Below is a small trained network, with its code and all its weights. Each question gives an input and a target symbol and asks what happens when units are switched off, that is, made to give their printed mean instead of their output.

import numpy as np


def w(rows, s, z=0):
    codes = np.array(rows[::2]) - 128.0
    scale = np.full(codes.shape[1], s)
    scale[-1] = z or s
    return codes * scale


def f(y):
    return np.maximum(y, 0)


def softmax(a):
    e = np.exp(a - a.max(-1, keepdims=True))
    return e / e.sum(-1, keepdims=True)


def log_softmax(a):
    a = a - a.max(-1, keepdims=True)
    return a - np.log(np.exp(a).sum(-1, keepdims=True))


def net(x, mask):
    ids = ['ΓΘΠΣαδζφψ'.index(c) for c in x.split()]
    T = len(ids)
    res = E[ids] + P[:T]
    u = 0
    for l in range(2):
        q, k, v = (res @ M[l].T for M in (Q, K, V))
        z = softmax(np.where(np.tri(T) > 0, q @ k.T / 4**0.5, -1e9)) @ v
        res = res + np.where(mask[u], z, O[l][:, -1]) @ O[l][:, :-1]
        u += 1
        y = f(res @ A[l][:, :-1].T + A[l][:, -1])
        res = res + np.where(mask[u : u + 8], y, B[l][:, -1]) @ B[l][:, :-1]
        u += 8
    return log_softmax(res[-1] @ U[:, :-1].T + U[:, -1])


Q, K, V, O, A, B = {}, {}, {}, {}, {}, {}
E = w([
[130,111,160,120,91],'Γ',
[179,23,209,118,145],'Θ',
[147,206,82,133,117],'Π',
[92,86,115,128,113],'Σ',
[122,186,113,62,65],'α',
[25,64,62,140,142],'δ',
[77,222,120,133,157],'ζ',
[170,78,3,115,124],'φ',
[84,132,190,95,249],'ψ',
],0.021)
P = w([
[156,49,171,207,58],'0',
[162,131,114,2,125],'1',
[154,36,131,213,66],'2',
[201,126,112,22,174],'3',
[141,83,145,189,88],'4',
[177,110,101,33,194],'5',
[129,113,153,167,101],'6',
[153,88,81,53,206],'7',
[108,137,167,148,94],'8',
[126,66,60,78,230],'9',
[97,144,177,133,93],'10',
[114,92,91,57,207],'11',
[88,176,206,95,67],'12',
],0.008)
Q[0] = w([
[106,102,160,66,49],'L0H0',
[50,79,11,255,6],'L0H0',
[134,197,131,91,100],'L0H0',
[253,56,70,81,155],'L0H0',
],0.0076)
K[0] = w([
[171,99,206,122,84],'L0H0',
[65,103,99,151,10],'L0H0',
[125,174,95,123,106],'L0H0',
[184,74,100,66,93],'L0H0',
],0.013)
V[0] = w([
[81,78,181,55,210],'L0H0',
[94,106,229,174,28],'L0H0',
[15,191,228,185,207],'L0H0',
[3,148,204,97,132],'L0H0',
],0.0055)
O[0] = w([
[172,132,124,153,154,252],'L0H0',
[126,108,153,105,106,32],'L0H0',
[117,2,62,162,94,16],'L0H0',
[179,180,172,149,210,112],'L0H0',
],0.0091,0.0024)
A[0] = w([
[119,76,139,62,191,252],'L0N0',
[152,93,128,205,132,164],'L0N1',
[136,22,106,141,142,168],'L0N2',
[105,176,110,149,211,105],'L0N3',
[158,178,97,175,39,214],'L0N4',
[33,157,60,145,157,189],'L0N5',
[144,57,170,202,67,65],'L0N6',
[84,95,255,234,210,156],'L0N7',
],0.01,0.0038)
B[0] = w([
[134,200,69,91,181,255],'L0N0',
[48,219,136,143,104,172],'L0N1',
[91,153,109,66,138,218],'L0N2',
[132,59,135,112,110,195],'L0N3',
[148,2,227,126,175,187],'L0N4',
[180,169,118,157,170,246],'L0N5',
[131,240,164,131,115,165],'L0N6',
[124,84,83,148,70,243],'L0N7',
],0.0092,0.0081)
Q[1] = w([
[104,2,134,188,8],'L1H0',
[171,101,130,183,117],'L1H0',
[176,124,166,134,58],'L1H0',
[56,114,58,99,144],'L1H0',
],0.0081)
K[1] = w([
[76,196,220,102,155],'L1H0',
[55,47,202,1,47],'L1H0',
[107,98,209,131,136],'L1H0',
[104,115,186,109,85],'L1H0',
],0.0077)
V[1] = w([
[175,151,124,62,79],'L1H0',
[180,187,202,252,219],'L1H0',
[107,224,166,128,130],'L1H0',
[254,141,69,167,64],'L1H0',
],0.007)
O[1] = w([
[122,136,190,97,76,135],'L1H0',
[128,111,249,167,203,2],'L1H0',
[78,149,175,92,142,104],'L1H0',
[210,255,92,157,44,82],'L1H0',
],0.0093,0.0044)
A[1] = w([
[245,105,109,218,147,115],'L1N0',
[81,206,85,109,214,104],'L1N1',
[201,188,179,54,170,219],'L1N2',
[1,127,140,160,177,85],'L1N3',
[171,159,153,164,2,153],'L1N4',
[80,212,200,180,106,254],'L1N5',
[229,86,64,162,173,140],'L1N6',
[215,147,75,86,230,73],'L1N7',
],0.0089,0.0042)
B[1] = w([
[92,111,109,36,217,151],'L1N0',
[150,137,219,80,153,243],'L1N1',
[10,146,100,187,172,199],'L1N2',
[72,127,149,185,45,172],'L1N3',
[187,130,156,68,166,149],'L1N4',
[255,93,52,190,103,158],'L1N5',
[117,173,166,160,111,208],'L1N6',
[190,96,149,130,61,253],'L1N7',
],0.008,0.013)
U = w([
[133,131,106,210,128,251],'Γ',
[151,251,129,138,103,106],'Θ',
[134,137,192,153,190,227],'Π',
[104,112,210,74,98,20],'Σ',
[164,136,199,156,62,12],'α',
[118,127,139,157,38,222],'δ',
[184,79,61,98,122,207],'ζ',
[75,116,66,89,162,38],'φ',
[66,184,141,138,114,97],'ψ',
],0.011,0.0024)

Each question gives the input, a string of symbols that net reads in full, and the target symbol t.
The units are the heads (4 rows each of Q, K, V and O) and the neurons (one row each of A and B). Each row of codes is followed by its name. A weight is (code - 128) times the scale printed after its matrix; where a second scale follows, it is the last column's (O, A, B and U).
mask holds one flag per unit, layer by layer, with each layer's heads first. A switched-off unit (its flag False) gives its mean, the last column of its rows in O or B, instead of its output. The means were averaged over made-up inputs and are rounded, as every weight is.
A unit's drop is (log p(t) with every unit on - log p(t) with that unit switched off) / (log p(t) with every unit on - log p(t) with every unit switched off).
The circuit of an input: a set's keep is (log p(t) with only the set's units on - log p(t) with every unit switched off) / (log p(t) with every unit on - log p(t) with every unit switched off). Starting from the 12 units with the biggest drops (on a tie, the unit counted first), units are removed one at a time, each time the one whose removal leaves the highest keep (on an exact tie, the one counted first), for as long as the keep stays at least 0.8.
units of the circuit, in order: the units of the circuit, biggest drop first
top k neurons: the k neurons with the biggest drops, biggest first
top k neurons in layer l: the k neurons of layer l with the biggest drops, biggest first
input Θ Γ ψ Π φ ψ Σ Σ α, target Σ: top 2 neurons -> [L0N4 L0N0]
input Σ δ α Π ψ Σ ψ Π ζ Σ ψ δ, target ζ: units of the circuit, in order -> [L0H0 L1H0 L0N7 L0N5]
input Γ Π Σ Θ Σ δ Π α, target φ: units of the circuit, in order -> [L1N2 L1N6]
input Σ Γ ψ ψ ψ Γ, target ζ: top 3 neurons -> [L0N7 L0N5 L0N2]
input Π Γ Π Π Σ Σ δ Σ, target Σ: top 3 neurons -> [L0N7 L1N1 L0N4]
input Σ δ Θ Σ Σ α α δ Σ ψ α Σ, target ζ: units of the circuit, in order -> [L1H0 L0H0 L0N3 L0N7]
input Σ α ζ φ φ Σ ζ ζ, target Π: top 2 neurons in layer 1 -> [L1N0 L1N1]
input α Θ ζ Γ, target Π: units of the circuit, in order -> [L1H0 L0N7 L0H0]
input δ ζ Σ α ψ Π, target ζ: units of the circuit, in order -> [L1H0 L0N7 L1N7]
input ψ φ Σ Γ φ Γ ψ Σ Π φ ζ δ, target Θ: units of the circuit, in order -> [L0N5 L1H0]
input ψ α α Σ Σ ζ Σ Γ Σ ζ Σ Σ, target Π: units of the circuit, in order -> [L1H0 L0H0 L0N5 L0N2]
input φ φ Σ Σ, target Θ: units of the circuit, in order -> [L1H0]
input α Γ Γ α, target ψ: top 3 neurons -> [L1N2 L0N7 L0N5]
input α Θ α Γ ζ φ Γ δ, target Θ: units of the circuit, in order -> [L1H0 L0N5]
input α δ Π Σ ψ Σ φ Σ δ ψ δ α, target ζ: units of the circuit, in order -> [L1H0 L0H0 L0N7 L0N2]
input δ Σ Σ δ Γ ζ Σ Σ φ Σ α, target Σ: top 2 neurons in layer 0 -> [L0N0 L0N4]
input Σ Σ Σ ψ Θ ζ, target ζ: units of the circuit, in order -> [L0N3 L0H0]
input Θ Σ Σ Θ Σ δ Σ δ Σ ζ ψ, target φ: top 2 neurons in layer 0 -> [L0N7 L0N3]
input α φ ψ Θ Θ Π Σ Σ φ ψ φ Γ, target ζ: top 2 neurons -> [L0N7 L0N3]
input Σ Σ Θ, target Θ: units of the circuit, in order -> [L0N6 L0N1]
input Γ α φ α ζ δ, target Π: top 3 neurons -> [L0N7 L0N4 L1N1]
input φ Σ Γ α Σ Θ ζ ζ ζ ψ Π Π Π, target Π: top neuron in layer 0 -> [L0N4]
input Θ ζ α Σ, target Π: top 2 neurons -> [L0N7 L0N2]
input Θ ζ Σ Θ φ α Σ ψ α α, target ζ: top 2 neurons -> [L0N7 L0N3]
